Below is a small trained network, with its code and all its weights. Each question gives an input and a target symbol and asks what happens when units are switched off, that is, made to give their printed mean instead of their output.

import numpy as np


def w(rows, s, z=0):
    codes = np.array(rows[::2]) - 128.0
    scale = np.full(codes.shape[1], s)
    scale[-1] = z or s
    return codes * scale


def f(y):
    return np.maximum(y, 0)


def softmax(a):
    e = np.exp(a - a.max(-1, keepdims=True))
    return e / e.sum(-1, keepdims=True)


def log_softmax(a):
    a = a - a.max(-1, keepdims=True)
    return a - np.log(np.exp(a).sum(-1, keepdims=True))


def net(x, mask):
    ids = ['ΓΔΛΣΦΩαζηθμξπτψ'.index(c) for c in x.split()]
    T = len(ids)
    res = E[ids] + P[:T]
    u = 0
    for l in range(3):
        q, k, v = (res @ M[l].T for M in (Q, K, V))
        z = softmax(np.where(np.tri(T) > 0, q @ k.T / 2**0.5, -1e9)) @ v
        res = res + np.where(mask[u], z, O[l][:, -1]) @ O[l][:, :-1]
        u += 1
        y = f(res @ A[l][:, :-1].T + A[l][:, -1])
        res = res + np.where(mask[u : u + 4], y, B[l][:, -1]) @ B[l][:, :-1]
        u += 4
    return log_softmax(res[-1] @ U[:, :-1].T + U[:, -1])


Q, K, V, O, A, B = {}, {}, {}, {}, {}, {}
E = w([
[132,135,106,60],'Γ',
[124,107,50,152],'Δ',
[176,154,255,65],'Λ',
[164,172,48,230],'Σ',
[65,241,117,175],'Φ',
[86,126,147,107],'Ω',
[89,86,172,150],'α',
[124,142,126,63],'ζ',
[141,116,112,82],'η',
[75,116,114,104],'θ',
[213,116,143,130],'μ',
[30,108,114,130],'ξ',
[124,91,78,135],'π',
[20,92,174,192],'τ',
[135,143,178,67],'ψ',
],0.016)
P = w([
[97,88,99,97],'0',
[94,74,105,102],'1',
[82,97,31,74],'2',
[96,119,84,83],'3',
[98,137,122,92],'4',
[100,153,131,96],'5',
[106,171,164,101],'6',
[116,184,180,106],'7',
[122,195,195,115],'8',
[138,199,215,124],'9',
[138,203,181,156],'10',
[186,192,254,147],'11',
],0.007)
Q[0] = w([
[184,176,99,83],'L0H0',
[3,205,207,106],'L0H0',
],0.0076)
K[0] = w([
[216,199,98,117],'L0H0',
[52,254,172,132],'L0H0',
],0.007)
V[0] = w([
[102,104,230,255],'L0H0',
[90,231,194,41],'L0H0',
],0.0033)
O[0] = w([
[122,143,27,99,249],'L0H0',
[2,124,89,75,192],'L0H0',
],0.0075,0.0013)
A[0] = w([
[176,38,154,70,230],'L0N0',
[200,148,68,236,146],'L0N1',
[16,24,167,53,186],'L0N2',
[28,1,211,229,254],'L0N3',
],0.0075,0.0023)
B[0] = w([
[120,164,225,183,175],'L0N0',
[120,2,171,40,147],'L0N1',
[234,21,169,253,242],'L0N2',
[216,102,38,233,254],'L0N3',
],0.0052,0.0082)
Q[1] = w([
[175,192,121,99],'L1H0',
[221,62,26,3],'L1H0',
],0.0074)
K[1] = w([
[89,108,120,169],'L1H0',
[227,2,150,114],'L1H0',
],0.0046)
V[1] = w([
[52,216,124,210],'L1H0',
[66,253,155,74],'L1H0',
],0.0063)
O[1] = w([
[77,255,38,128,108],'L1H0',
[165,148,32,121,2],'L1H0',
],0.0086,0.0094)
A[1] = w([
[100,255,166,123,206],'L1N0',
[119,78,117,201,253],'L1N1',
[202,100,186,225,190],'L1N2',
[134,111,146,89,254],'L1N3',
],0.0093,0.0028)
B[1] = w([
[93,81,103,64,141],'L1N0',
[217,134,61,142,207],'L1N1',
[168,150,123,60,255],'L1N2',
[136,41,102,255,152],'L1N3',
],0.0085,0.02)
Q[2] = w([
[2,131,62,151],'L2H0',
[213,7,145,208],'L2H0',
],0.006)
K[2] = w([
[184,2,217,196],'L2H0',
[144,235,131,68],'L2H0',
],0.0073)
V[2] = w([
[255,200,44,131],'L2H0',
[178,211,238,47],'L2H0',
],0.0082)
O[2] = w([
[48,254,224,160,248],'L2H0',
[122,66,166,222,139],'L2H0',
],0.012,0.011)
A[2] = w([
[115,115,138,205,70],'L2N0',
[55,204,220,47,2],'L2N1',
[61,175,123,1,95],'L2N2',
[191,43,128,111,203],'L2N3',
],0.01,0.0042)
B[2] = w([
[229,18,158,216,193],'L2N0',
[84,109,112,146,255],'L2N1',
[122,9,178,95,177],'L2N2',
[50,151,2,107,218],'L2N3',
],0.009,0.0097)
U = w([
[66,146,36,140,124],'Γ',
[170,220,91,34,254],'Δ',
[135,50,51,194,66],'Λ',
[122,165,164,102,103],'Σ',
[110,181,120,96,94],'Φ',
[125,179,97,154,149],'Ω',
[151,141,233,196,137],'α',
[93,184,2,173,161],'ζ',
[159,125,87,117,112],'η',
[136,172,124,130,96],'θ',
[200,53,136,165,143],'μ',
[124,210,179,117,125],'ξ',
[222,122,192,31,85],'π',
[80,226,198,188,84],'τ',
[136,98,69,145,99],'ψ',
],0.0071,0.0087)

Each question gives the input, a string of symbols that net reads in full, and the target symbol t.
The units are the heads (2 rows each of Q, K, V and O) and the neurons (one row each of A and B). Each row of codes is followed by its name. A weight is (code - 128) times the scale printed after its matrix; where a second scale follows, it is the last column's (O, A, B and U).
mask holds one flag per unit, layer by layer, with each layer's heads first. A switched-off unit (its flag False) gives its mean, the last column of its rows in O or B, instead of its output. The means were averaged over made-up inputs and are rounded, as every weight is.
A unit's drop is (log p(t) with every unit on - log p(t) with that unit switched off) / (log p(t) with every unit on - log p(t) with every unit switched off).
The circuit of an input: a set's keep is (log p(t) with only the set's units on - log p(t) with every unit switched off) / (log p(t) with every unit on - log p(t) with every unit switched off). Starting from the 12 units with the biggest drops (on a tie, the unit counted first), units are removed one at a time, each time the one whose removal leaves the highest keep (on an exact tie, the one counted first), for as long as the keep stays at least 0.8.
circuit, biggest first: the units of the circuit, biggest drop first
top k neurons: the k neurons with the biggest drops, biggest first
k most important neurons of layer l: the k neurons of layer l with the biggest drops, biggest first
input ζ α ξ ξ μ π μ α μ α, target μ: 2 most important neurons of layer 0 -> [L0N2; L0N3]
input μ α Φ, target Γ: top 4 neurons -> [L1N0; L2N1; L0N2; L2N2]
input α Λ α Λ τ Λ Ω, target Λ: 2 most important neurons of layer 2 -> [L2N3; L2N0]
input α α τ Ω α ξ α ζ ψ μ Λ ξ, target Λ: circuit, biggest first -> [L2H0; L1N1; L0N3]
input α μ α α ξ, target α: top 2 neurons -> [L1N3; L1N2]
input μ α τ τ ζ α α τ ψ Φ τ, target ζ: top 2 neurons -> [L0N2; L0N3]
input Λ τ α Ω π τ τ μ, target τ: top 2 neurons -> [L1N3; L1N2]
input α τ α, target τ: top 2 neurons -> [L1N1; L1N2]
input α Λ μ α Λ α α Λ α μ α Γ, target α: circuit, biggest first -> [L2H0]
input τ α τ Λ μ Λ α, target Λ: circuit, biggest first -> [L2H0; L2N3; L1N1]
input α μ Δ, target μ: circuit, biggest first -> [L1H0; L0H0]
input τ α α α α Ω Φ Ω, target τ: circuit, biggest first -> [L1H0; L2H0]
input Σ α π ψ μ τ, target μ: circuit, biggest first -> [L2N0; L0N3]
input α α α μ Δ α α α α η, target α: circuit, biggest first -> [L1N2; L2N3; L1N1; L0N3]
input α α Γ μ μ Δ Λ α θ Λ μ, target Λ: 2 most important neurons of layer 1 -> [L1N1; L1N2]
input α α Δ ζ ζ μ Λ τ, target Λ: circuit, biggest first -> [L2H0; L0N3; L1N1]
input η Δ Σ, target Δ: circuit, biggest first -> [L0N1; L2H0; L1N3]
input μ Λ Λ ψ, target Λ: circuit, biggest first -> [L2H0; L2N3; L1N1; L0N3]
input α τ μ Ω α τ α Δ μ ψ ζ ξ, target ζ: most important neuron of layer 0 -> [L0N2]
input α α Ω, target α: circuit, biggest first -> [L1N2; L0N3; L1H0; L2N3]
input α τ α τ Δ, target τ: 2 most important neurons of layer 1 -> [L1N2; L1N1]
input Λ Σ τ Φ α α α, target Δ: circuit, biggest first -> [L1H0; L2H0; L1N0; L1N2]
input τ μ μ θ, target μ: circuit, biggest first -> [L0N3; L1H0; L2H0]
input α α α η, target α: top 2 neurons -> [L1N2; L1N3]
input Δ Γ μ μ Ω Λ π μ τ, target μ: top 2 neurons -> [L1N3; L0N2]
